Each row of numbers belongs to one of the things below and depends on some of the facts about them. Some rows are named. Which thing is each other row?

There are 3 kinds of fact about the things: ω, ε, Θ.
{ratak triplo retul zabrel trasor vaklalik vudra fifol broklisam bregral petrer mubror patufom drimi pivol skoplus grodo drura gragik dazis trutris plili tripemo plilistes plestul susta studrezus nuzin dritatri muklim fludel gripas pimur movol naklun stogroplen rorem brotrum tagri luskoral triplon mivim gedo zasker suflir skugam pliskil voskir} ω a
{vigul famera gravus drozal dastok stotrin stubrak pliba fleno plenoklom} ω f
{flogretre ruvas reku statu nafal plazan stuvim trigro breflo} ω g
{stise fadru begor delan motoken dinono fuga seskon} ω e
{duvol likla deflus mele tregik vukli bruflu zasuve podem nuzim stuskobrik kleflagron pipagral kodas flibrum pulu gralun lusti} ω d
{sodrustu loklal trelir brabres vifi plotek bagrek revedo muku stigros steflu brokles defas feskar guplik rostes skedri grakam stugekler grevo depu tabrom nastam vegratis mura sebrel pligu skivomer brevul zotras plinum stibugrel tenis} ω b
{teklur rekim sterel sagal kaloma bisa zadrebi dridel fipek plotror mimon fozes stegrodrem gabisak pebra pluflok letri fumok gube staklas} ω c
flogretre ε bisa defas drozal triplo
stise ε bisa mivim dridel delan kleflagron plili stogroplen
retul ε petrer drimi delan kleflagron ratak
fadru ε kleflagron tripemo naklun
loklal ε trasor stuvim tripemo plili staklas skivomer
begor ε statu
vudra ε gralun
teklur ε pimur podem grevo defas kleflagron skedri
brabres ε duvol grakam depu triplon drura
vifi ε patufom
bregral ε breflo
mubror ε fozes mivim reku
likla ε vaklalik mivim tabrom
muku ε pimur delan rorem susta
kaloma ε kodas trelir dridel drimi zotras stuvim sodrustu
tregik ε seskon revedo ruvas
steflu ε gralun mele triplon pipagral
brokles ε movol drimi
zadrebi ε sebrel tripemo gravus
feskar ε vukli sterel
guplik ε stotrin
fipek ε skivomer famera
gragik ε patufom drimi defas drozal dinono
dazis ε letri grevo stuvim delan
trutris ε pulu drura
rostes ε skedri sterel triplo
nuzim ε vaklalik mimon
motoken ε trasor mimon
plilistes ε fleno seskon
plestul ε fumok depu zotras
plotror ε trasor plili
stuskobrik ε seskon drura famera
nuzin ε delan pipagral
nafal ε patufom pimur dridel plili
dritatri ε fleno mele sagal reku
muklim ε triplo
gripas ε fleno delan stotrin
stugekler ε gralun
plazan ε zasuve gabisak trelir letri skugam
stegrodrem ε zasuve trasor skoplus
pebra ε zabrel bruflu stogroplen
nastam ε defas sodrustu
vegratis ε movol pulu skoplus mimon
mura ε fleno bisa fumok mele depu statu gravus
brotrum ε grakam flibrum famera plenoklom dinono
tagri ε vaklalik tabrom depu studrezus defas bagrek
gedo ε sebrel stotrin broklisam bagrek
suflir ε mivim vigul dastok stubrak
pliskil ε zasker fludel pivol stuvim fuga
voskir ε grevo
stibugrel ε pimur drimi drura
tenis ε fleno
lusti ε duvol gube deflus naklun triplo
[ratak flogretre fadru vudra famera trelir broklisam sterel bregral mubror defas gragik trutris rostes fuga kleflagron muklim plazan stegrodrem movol vegratis stogroplen rorem brotrum trigro skivomer gube stibugrel breflo] Θ k
[triplo duvol ruvas reku plotek bagrek sagal mele brokles vukli dazis motoken dastok stuskobrik stotrin stubrak mimon nafal dritatri fozes grevo kodas gabisak pliba nastam naklun letri gedo skugam] Θ h
[vigul stise retul fifol teklur gravus drozal drimi kaloma steflu bruflu drura plili plestul susta nuzin fludel stugekler depu fleno pulu pligu pliskil voskir zotras plinum tenis lusti] Θ l
[zabrel trasor loklal begor delan statu patufom likla deflus revedo muku tregik skoplus bisa zadrebi grodo guplik fipek tripemo plilistes plotror seskon pimur pebra tabrom stuvim pluflok tagri triplon mivim zasker plenoklom brevul] Θ i
[sodrustu vaklalik brabres rekim vifi petrer stigros pivol feskar dridel zasuve podem nuzim skedri dinono studrezus pipagral grakam gripas flibrum mura fumok luskoral sebrel suflir gralun staklas] Θ j

Named rows:
reku: 8 -14 -30 -1 -2 39 0 6 21 -2 3 0 -2 4 30 6 -2 0 -11 -4 -5 4 -25 -17 -8
 -11 -2 -7 -15 35 -2 7 9 -5 19 -2 3
dritatri: -6 53 -40 -5 0 30 -5 0 0 22 10 -1 18 14 14 8 12 19 -7 -1 14 5 -9 -26 -9
 -48 8 -6 -28 19 -1 -9 -5 11 19 -1 11
fifol: -17 -33 62 -4 7 1 -29 -9 -20 -3 -1 -10 14 13 -21 1 23 -7 -7 4 5 -28 18 0
 19 30 -10 7 -15 -18 -9 -3 4 5 -3 -12 10
lusti: -27 -48 40 2 4 -7 -4 -22 12 -28 4 -2 1 0 -31 5 21 -6 -2 0 28 -18 41 -5 7
 31 4 2 -20 -25 -18 5 -10 13 -26 -12 19
naklun: 21 15 -17 -4 22 22 13 18 22 -1 6 -6 12 -6 26 4 7 14 -3 -14 -6 3 -23 -4 2
 -34 -7 -9 -41 -1 14 0 -2 2 11 2 8
stise: -42 -16 45 -7 -9 -13 2 -20 -13 -36 4 0 -6 -1 -27 7 24 -12 -7 12 15 -17
 38 -12 4 70 15 17 -20 -5 -22 4 -4 10 -11 -19 12
bisa: 6 16 -19 9 5 4 -1 12 32 -34 -3 4 1 -15 16 4 6 7 -2 -7 -21 2 -29 -2 -3
 -17 2 -5 -11 3 6 5 -1 -4 6 3 -3
fipek: -6 37 -16 3 2 9 7 5 0 -11 -1 5 18 3 2 9 1 28 4 2 15 6 -6 -15 -18 -39 4
 -14 3 -13 -9 9 -3 -5 -9 15 -7
petrer: -15 12 -16 -10 11 -1 0 13 -47 4 -12 -1 -22 14 -18 -13 -19 -10 -2 -16 2
 12 -21 -2 10 -12 4 -7 -13 -11 32 -3 -2 6 6 6 -2
defas: 36 -5 23 15 -10 -49 0 -9 55 -3 7 -4 -18 -27 7 -10 -10 -23 11 11 -30 -1
 14 35 7 20 -4 20 20 3 0 -1 -2 -11 -12 -13 -4
tagri: 5 41 -21 -15 6 -8 4 1 7 14 11 -6 11 10 11 8 -3 9 -2 2 16 0 0 -18 -15 -43
 1 -12 -22 10 6 -6 -12 19 0 -6 5
gravus: -23 -52 53 6 3 16 -39 -7 1 -16 -1 -9 -1 9 -18 1 13 -14 -11 0 -6 -26 13
 -1 26 42 -7 3 -8 3 -12 0 10 -4 3 -12 14
begor: 0 9 -30 2 -10 15 14 -3 18 -8 3 5 -1 -2 13 6 6 12 -1 5 10 13 -9 -20 -11
 -6 15 0 9 20 -7 5 0 1 3 6 5
zotras: -16 -62 46 7 0 10 -13 -6 2 -14 -8 5 -2 -7 -12 -2 27 -22 -6 -4 -3 -21 20
 11 20 68 -3 20 -11 -10 -23 7 10 -5 -11 -12 5
plotek: 8 -8 -37 2 -3 38 26 2 20 -2 0 6 5 -4 23 6 3 7 -2 -13 7 7 -6 -12 -16 -12
 7 -1 -26 11 -7 4 0 -4 1 5 -8
fuga: 15 24 28 10 -21 -34 -3 -15 13 -3 3 -3 -5 -15 7 -4 -6 -5 11 24 -26 7 18
 19 3 28 1 18 55 7 -10 -7 3 -17 6 -3 -13
brokles: 3 13 -32 -3 -2 34 39 2 1 -3 5 10 8 -4 21 6 0 13 -2 -9 15 12 3 -13 -24
 -12 8 0 -22 -4 -9 8 -2 -2 -4 5 -9
drimi: -14 -40 70 3 15 2 -17 3 -10 -17 -6 -8 9 3 -15 -5 33 -3 -6 -4 -9 -24 12
 17 32 44 -19 11 -31 -34 -2 -1 9 -2 1 -10 9

Rows to name:
No name comes twice in this set of rows, the named rows included.
-1 13 -26 1 2 35 35 10 -2 -8 -4 14 10 -16 30 3 8 17 -1 -20 5 8 -14 -1 -6
 7 -3 -5 -5 -5 0 0 2 -5 13 7 -5 | kodas
10 55 23 4 -17 -49 8 -22 34 -10 15 -5 -15 -21 -2 -1 -10 -4 11 28 -11 7
 31 11 -6 17 9 13 33 3 -9 -4 -11 -2 -8 -9 1 | fadru
-29 35 -37 -16 -2 1 -13 6 -47 18 -11 -1 -18 22 -27 -11 -8 -6 0 -3 20 10
 -8 -17 4 -28 15 -8 -12 7 20 -7 -8 13 10 4 4 | gripas
-19 -10 -24 -24 5 -27 -13 4 -54 17 -4 -10 -4 25 -23 0 -31 -15 -1 2 21 4
 -12 -20 -9 -22 7 -10 -1 9 26 -5 -10 23 0 -6 -2 | suflir
-22 -11 -20 -2 8 -15 0 20 -39 -34 -21 4 -21 -4 -21 -8 -17 -7 2 -9 -12 7
 -31 9 2 1 7 -7 0 -7 27 9 2 -1 8 7 -12 | dridel
4 76 33 -6 -17 -37 4 -21 -12 19 13 -4 -1 3 1 -2 -23 -4 8 29 -13 5 34 15
 -12 12 2 14 46 8 -15 -9 -5 -10 3 -3 -11 | plazan
-41 19 59 -11 2 5 -22 -13 -43 -2 2 0 21 19 -25 4 23 0 -5 6 13 -21 33 -1
 12 35 -2 11 -26 -30 -12 -5 1 9 -1 -8 6 | pliskil
19 9 -17 6 4 31 -12 11 18 18 2 -3 12 7 11 -1 6 19 -4 -10 -4 7 -24 -4 7
 -43 -5 -13 -13 3 7 -4 4 -1 5 5 9 | triplon
-8 -97 38 15 1 2 -15 -8 30 -17 -4 -2 -8 -5 -20 -3 31 -20 -8 -2 2 -26 14
 6 21 56 -5 12 -10 -3 -19 9 12 -7 -12 -12 12 | depu
21 54 30 0 -10 -59 3 -24 29 0 26 -11 -15 -10 -6 -1 -26 -8 7 27 -16 6 35
 6 -2 -3 5 10 12 8 -9 -4 -17 0 -10 -10 9 | flogretre
8 3 -29 5 -3 47 36 12 11 -20 -4 15 -1 -17 27 0 9 5 -4 -23 -8 8 -19 3 -6
 10 7 9 -29 4 -3 6 5 -10 10 6 -9 | grevo
9 28 -4 -4 -6 41 28 11 -6 -8 -1 3 -7 -6 25 -1 -5 7 -4 -13 -20 10 -19 5
 -2 22 -8 2 -3 3 -1 3 14 -17 11 9 -10 | stuvim
31 49 34 0 4 -65 -10 -12 26 18 18 -16 -3 -8 -7 -4 -11 -1 11 19 -19 -1 24
 19 5 -21 -6 3 5 -6 4 -13 -17 9 -5 -11 7 | muklim

Now the same things, written a new way:
Known rows:
plenoklom: -12 -19 -9 11 -14 18 -36 6 6 -8 7 -7 13 26 13 3 -9 -11 -24 -31 21 -19 -9
 12 -13 -14
guplik: 2 -26 18 10 -5 -1 -33 11 -13 -1 5 -32 5 16 14 2 6 5 4 5 16 -19 -4 3 14
 -6
dastok: -10 6 -9 4 2 8 14 1 11 0 14 -20 -3 1 2 3 13 -2 14 -19 13 9 -9 -3 21 -9
vegratis: -7 39 -6 5 15 1 25 0 -17 6 -24 -49 -14 -14 -3 6 20 -3 23 28 -6 17 -25
 -17 68 4
delan: 9 -3 -2 18 14 13 -25 -8 15 7 1 11 -16 30 42 -3 14 -3 -18 -24 31 3 2 14 7
 -13
gripas: 15 -24 15 0 -19 -6 -46 2 -12 -7 24 -8 6 -6 -10 3 -17 -13 -2 9 -7 -11 -4
 -6 -6 2
stise: 8 18 26 -25 -20 -14 2 -39 22 -13 -22 13 -3 -34 -17 -13 -15 -13 23 16 -29
 35 -1 -14 -17 14
stogroplen: -18 11 -22 5 3 5 42 5 -16 13 9 3 -5 -1 -2 9 9 8 -4 -12 6 6 -14 -4 25 -4
flibrum: 19 -8 12 8 6 -3 -19 5 7 11 -4 24 8 6 8 2 -8 -1 -24 8 4 -25 9 12 -28 1
revedo: 21 -4 5 16 25 -8 -24 23 -13 2 31 -38 -26 7 34 0 9 3 10 5 15 -8 33 -1 16
 -16
bruflu: 10 7 9 -30 5 -12 20 -7 31 3 -20 35 20 -26 -28 -10 -4 2 10 19 -19 17 26
 18 -54 12
vifi: 7 -13 12 3 -6 -8 -36 2 -7 2 -15 0 -5 1 10 -3 -13 7 -7 6 -5 -10 -2 -9 -13
 12
seskon: 5 -18 -4 20 -4 14 -18 -11 4 10 17 -1 0 28 35 0 2 -2 -6 -20 39 -8 -1 17 1
 -27
motoken: -7 5 -6 1 -4 0 9 -38 2 3 -21 -8 -18 0 17 -4 14 -8 17 0 15 22 -37 5 49 -9
mele: -4 8 8 12 11 5 45 15 6 18 3 1 13 3 2 13 15 11 -13 10 16 -9 1 16 4 -8
pluflok: -11 -21 14 10 4 24 -37 8 12 -1 -26 -7 17 27 -5 -1 4 0 -9 -6 43 -19 -37 9
 11 -10
famera: -20 19 -18 13 7 14 53 -9 -6 7 15 5 -9 7 0 0 3 27 -3 -19 23 1 -26 -11 29
 -11
begor: 9 -10 22 21 -11 10 -31 -13 0 1 12 -19 -10 15 33 5 1 -10 -2 -4 23 -8 -9 0
 31 -18

Rows to name:
No name comes twice in this set of rows, the named rows included.
13 20 39 -13 -14 -22 22 -9 10 -16 -26 21 13 -31 -30 -3 -22 -3 2 36 -34
 -1 11 -5 -37 20 | lusti
-17 24 -14 17 16 2 64 5 -3 19 -28 19 -2 7 13 3 16 21 -24 0 10 -5 -13 5
 21 -2 | kleflagron
-14 19 -26 4 3 7 43 -30 8 19 -22 3 -14 6 24 -1 18 0 12 -10 18 29 -27 -1
 53 -11 | fuga

The same things again, as new rows of numbers:
Some things and their rows:
dritatri: 12 14 -21 16 -12 -17 -19 1 -14 -16 -18 20 10 -5 6 -2 22 14 -10 0 8 -83
 13 6 -3 -3
letri: 11 -3 -14 17 4 -1 -26 42 -23 -21 12 5 -6 12 23 -8 17 -6 -23 -29 -22 -38
 14 -7 -28 23
statu: 7 -5 3 -12 19 19 17 -12 18 9 -8 -18 -4 -16 -15 6 -19 -2 9 -1 -10 44 -21
 5 -1 3
loklal: -4 -2 24 -10 -12 -20 16 -41 3 27 -3 -8 -2 -5 4 28 -21 12 19 23 21 23 3
 -2 20 -9
plenoklom: 5 -12 2 -20 26 11 19 -7 16 5 2 -13 -5 -16 -10 6 -11 -8 16 -3 -12 51 -17
 14 -1 6
muku: -3 -3 21 -13 -13 -15 13 -38 5 26 -6 -8 0 -3 -3 25 -19 16 17 22 22 22 0 0
 23 -12
grodo: -2 -5 3 -2 -3 -2 17 -13 11 4 -17 -15 -1 -14 -2 10 -4 -2 25 2 5 39 3 12
 20 -16
staklas: 23 19 1 30 -15 -10 -29 31 -26 -10 31 3 10 2 7 -38 5 -32 -6 -22 -25 -19
 -4 0 -33 11
brabres: 25 27 16 12 -34 -27 -28 -19 -20 16 21 25 24 2 -13 -22 -6 -6 2 14 6 -64
 -7 -1 -16 5
sebrel: 23 22 11 7 -11 1 -36 14 -10 13 27 3 24 14 -11 -41 -2 -17 -2 -10 -22 -32
 -14 -9 -43 24
rostes: -14 -10 25 -53 -23 -6 20 -20 7 9 -16 25 -11 8 -3 43 -15 30 24 24 20 31
 -6 -7 43 -13
muklim: -14 -6 8 -24 -17 -7 30 -11 8 -5 -29 17 -9 -12 5 39 -3 22 26 15 21 31 3
 11 48 -31
stibugrel: -17 -11 18 -25 -9 -11 26 -31 6 24 -8 -10 -1 -6 -2 47 -15 32 19 23 28 26
 -3 -3 18 -18
skivomer: -21 -20 12 -32 20 14 23 3 18 23 3 -25 -5 5 -2 28 -9 14 18 2 4 54 -7 -5
 -7 4
stegrodrem: -18 -10 5 -3 -15 -21 35 -14 -3 0 -13 -14 -9 -18 16 49 -10 28 11 15 24 38
 10 3 24 -31
trutris: -19 -11 3 -8 -2 -14 37 -21 9 1 -24 -7 -6 -23 7 43 -2 22 24 14 30 29 8 16
 26 -35
drura: -25 -11 -24 0 22 9 8 10 17 -11 5 0 -10 3 -10 -12 11 -27 -12 -5 2 12 4 0
 3 2
drimi: -23 -10 -16 3 18 13 4 9 15 -14 1 -2 -13 11 -3 -14 14 -25 -12 -5 2 14 7
 -6 3 5

Which thing is each row?
No name comes twice in this set of rows, the named rows included.
-9 -16 -12 -46 43 -27 29 -14 26 30 30 -23 -3 -11 -51 11 -7 -11 22 -9 6
 35 -30 51 -28 12 | revedo
-7 -18 6 -18 29 31 30 3 19 5 -16 -14 -9 -10 -2 26 -13 15 10 0 -6 57 -19
 0 4 -4 | breflo
15 1 -15 2 7 9 -28 43 -11 -19 -3 20 2 15 8 -19 26 -12 -10 -28 -19 -49 8
 2 -18 20 | naklun
-4 -6 16 -21 -2 -6 12 -25 13 24 -3 -19 0 2 -6 15 -16 9 19 12 8 36 -5 -1
 11 -3 | brevul
18 -1 -15 6 21 16 -25 20 -13 -11 2 15 4 6 5 -13 15 4 -20 -19 -21 -52 0
 -8 -31 25 | stotrin
-2 -6 9 -23 5 11 5 -9 20 18 -4 -33 0 7 -10 3 -12 9 14 2 -12 52 -13 -8 -4
 6 | tabrom
30 34 35 -43 -65 -18 -39 8 -24 -13 13 91 6 27 -14 -25 -10 -14 15 10 -10
 -48 -17 -10 34 12 | feskar
-10 -26 16 12 21 26 30 17 17 18 -9 -28 -4 19 4 7 9 32 -2 -19 -2 67 -2 31
 32 -25 | stogroplen
-12 -20 -1 -26 34 18 34 2 15 5 -2 -12 -9 -15 -7 24 -8 13 15 -3 0 55 -17
 14 -5 -4 | famera
23 30 25 18 -37 -28 -29 -20 -25 16 21 22 22 5 -4 -18 -7 -8 -2 12 7 -63 1
 -7 -10 3 | vifi
9 -3 -8 19 13 10 -28 39 -11 -13 1 10 0 8 21 -14 22 -16 -8 -29 -15 -44 16
 -4 -31 22 | skugam

